Below is a small trained network, with its code and all its weights. Each question gives an input and a target symbol and asks what happens when units are switched off, that is, made to give their printed mean instead of their output.

import numpy as np


def w(rows, s, z=0):
    codes = np.array(rows[::2]) - 128.0
    scale = np.full(codes.shape[1], s)
    scale[-1] = z or s
    return codes * scale


def f(y):
    return np.maximum(y, 0)


def softmax(a):
    e = np.exp(a - a.max(-1, keepdims=True))
    return e / e.sum(-1, keepdims=True)


def log_softmax(a):
    a = a - a.max(-1, keepdims=True)
    return a - np.log(np.exp(a).sum(-1, keepdims=True))


def net(x, mask):
    ids = ['γδηλμπτψω'.index(c) for c in x.split()]
    T = len(ids)
    res = E[ids] + P[:T]
    q, k, v = (res @ M[0].T for M in (Q, K, V))
    z = softmax(np.where(np.tri(T) > 0, q @ k.T / 2**0.5, -1e9)) @ v
    res = res + np.where(mask[0], z, O[0][:, -1]) @ O[0][:, :-1]
    y = f(res @ A[0][:, :-1].T + A[0][:, -1])
    res = res + np.where(mask[1:25], y, B[0][:, -1]) @ B[0][:, :-1]
    return log_softmax(res[-1] @ U[:, :-1].T + U[:, -1])


Q, K, V, O, A, B = {}, {}, {}, {}, {}, {}
E = w([
[136,175,88],'γ',
[148,208,88],'δ',
[128,153,101],'η',
[252,115,149],'λ',
[130,137,90],'μ',
[126,173,117],'π',
[118,159,137],'τ',
[113,128,120],'ψ',
[118,143,126],'ω',
],0.023)
P = w([
[97,33,254],'0',
[129,203,72],'1',
[131,214,78],'2',
[118,205,79],'3',
[129,212,73],'4',
[130,217,68],'5',
[129,223,53],'6',
],0.0086)
Q[0] = w([
[110,52,149],'h1',
[162,6,96],'h1',
],0.018)
K[0] = w([
[74,141,118],'h1',
[33,245,31],'h1',
],0.013)
V[0] = w([
[139,3,52],'h1',
[42,50,175],'h1',
],0.015)
O[0] = w([
[250,104,91,2],'h1',
[110,12,36,101],'h1',
],0.017,0.0043)
A[0] = w([
[128,109,142,236],'n1',
[237,113,164,136],'n2',
[108,84,66,68],'n3',
[148,17,58,173],'n4',
[249,47,76,6],'n5',
[130,89,154,245],'n6',
[195,126,60,146],'n7',
[180,112,88,226],'n8',
[208,90,112,119],'n9',
[85,79,180,105],'n10',
[98,135,162,182],'n11',
[158,134,171,91],'n12',
[94,95,104,59],'n13',
[204,125,118,144],'n14',
[213,173,167,139],'n15',
[93,209,49,75],'n16',
[153,127,191,67],'n17',
[122,136,108,94],'n18',
[139,147,114,119],'n19',
[175,156,153,124],'n20',
[100,207,115,173],'n21',
[129,133,120,105],'n22',
[66,86,77,106],'n23',
[124,121,102,197],'n24',
],0.012)
B[0] = w([
[233,85,18,169],'n1',
[59,145,156,154],'n2',
[50,251,238,181],'n3',
[165,237,194,234],'n4',
[61,204,48,174],'n5',
[236,100,85,162],'n6',
[121,86,225,182],'n7',
[224,52,197,187],'n8',
[97,200,75,156],'n9',
[65,187,92,140],'n10',
[175,131,91,190],'n11',
[159,61,89,153],'n12',
[79,166,215,150],'n13',
[64,197,130,153],'n14',
[103,71,166,197],'n15',
[125,92,180,208],'n16',
[182,96,50,154],'n17',
[119,112,130,133],'n18',
[122,114,94,142],'n19',
[102,56,99,170],'n20',
[132,72,64,254],'n21',
[128,131,131,128],'n22',
[61,1,185,195],'n23',
[192,67,74,178],'n24',
],0.0061,0.022)
U = w([
[150,134,2,215],'γ',
[43,202,86,160],'δ',
[199,46,138,197],'η',
[143,93,134,150],'λ',
[197,206,107,166],'μ',
[81,72,56,131],'π',
[46,98,158,33],'τ',
[94,176,201,14],'ψ',
[112,96,210,2],'ω',
],0.0068,0.0048)

Each question gives the input, a string of symbols that net reads in full, and the target symbol t.
The units are the heads (2 rows each of Q, K, V and O) and the neurons (one row each of A and B). Each row of codes is followed by its name. A weight is (code - 128) times the scale printed after its matrix; where a second scale follows, it is the last column's (O, A, B and U).
mask holds one flag per unit, heads first, then neurons. A switched-off unit (its flag False) gives its mean, the last column of its rows in O or B, instead of its output. The means were averaged over made-up inputs and are rounded, as every weight is.
A unit's drop is (log p(t) with every unit on - log p(t) with that unit switched off) / (log p(t) with every unit on - log p(t) with every unit switched off).
The circuit of an input: a set's keep is (log p(t) with only the set's units on - log p(t) with every unit switched off) / (log p(t) with every unit on - log p(t) with every unit switched off). Starting from the 12 units with the biggest drops (on a tie, the unit counted first), units are removed one at a time, each time the one whose removal leaves the highest keep (on an exact tie, the one counted first), for as long as the keep stays at least 0.8.
units of the circuit, in order: the units of the circuit, biggest drop first
k most important neurons: the k neurons with the biggest drops, biggest first
drop when u is switched off: that unit's drop, to one decimal
input η π π ω ψ ψ, target η: units of the circuit, in order => h1, n5
input η τ μ μ, target η: units of the circuit, in order => h1, n5, n8
input τ δ τ μ, target τ: 3 most important neurons => n23, n3, n13
input δ τ δ, target δ: units of the circuit, in order => h1, n8
input τ ω π γ π η, target τ: units of the circuit, in order => h1, n23, n3
input π λ δ, target η: most important neuron => n15
input γ η μ π, target γ: units of the circuit, in order => n3, n23, n7
input ω δ γ γ, target ω: 3 most important neurons => n3, n23, n4
input π ψ π π μ π, target π: units of the circuit, in order => h1, n4
input ω ψ π, target ω: 4 most important neurons => n3, n23, n4, n21
input ψ δ δ, target ψ: 3 most important neurons => n4, n3, n7
input λ ω μ, target η: 2 most important neurons => n3, n4
input η λ δ τ π, target η: 2 most important neurons => n15, n21
input ψ π μ η τ, target ψ: 3 most important neurons => n4, n3, n21
input μ π ω π τ, target μ: most important neuron => n4
input ψ ω μ ψ, target ψ: 2 most important neurons => n4, n3
input ψ γ μ η, target ψ: 2 most important neurons => n4, n3
input ω π μ γ μ μ μ, target ω: 3 most important neurons => n3, n23, n4
input ψ τ μ π, target ψ: 2 most important neurons => n4, n3
input π δ γ δ, target π: 2 most important neurons => n4, n3
input ω ψ ω γ μ τ δ, target ω: most important neuron => n3
input μ η δ δ, target μ: drop when n12 is switched off => 0.0
input μ τ π, target μ: drop when n4 is switched off => 0.4
input ω π δ μ, target ω: drop when n4 is switched off => 0.3
input γ μ γ γ μ δ ψ, target γ: drop when n4 is switched off => 0.3
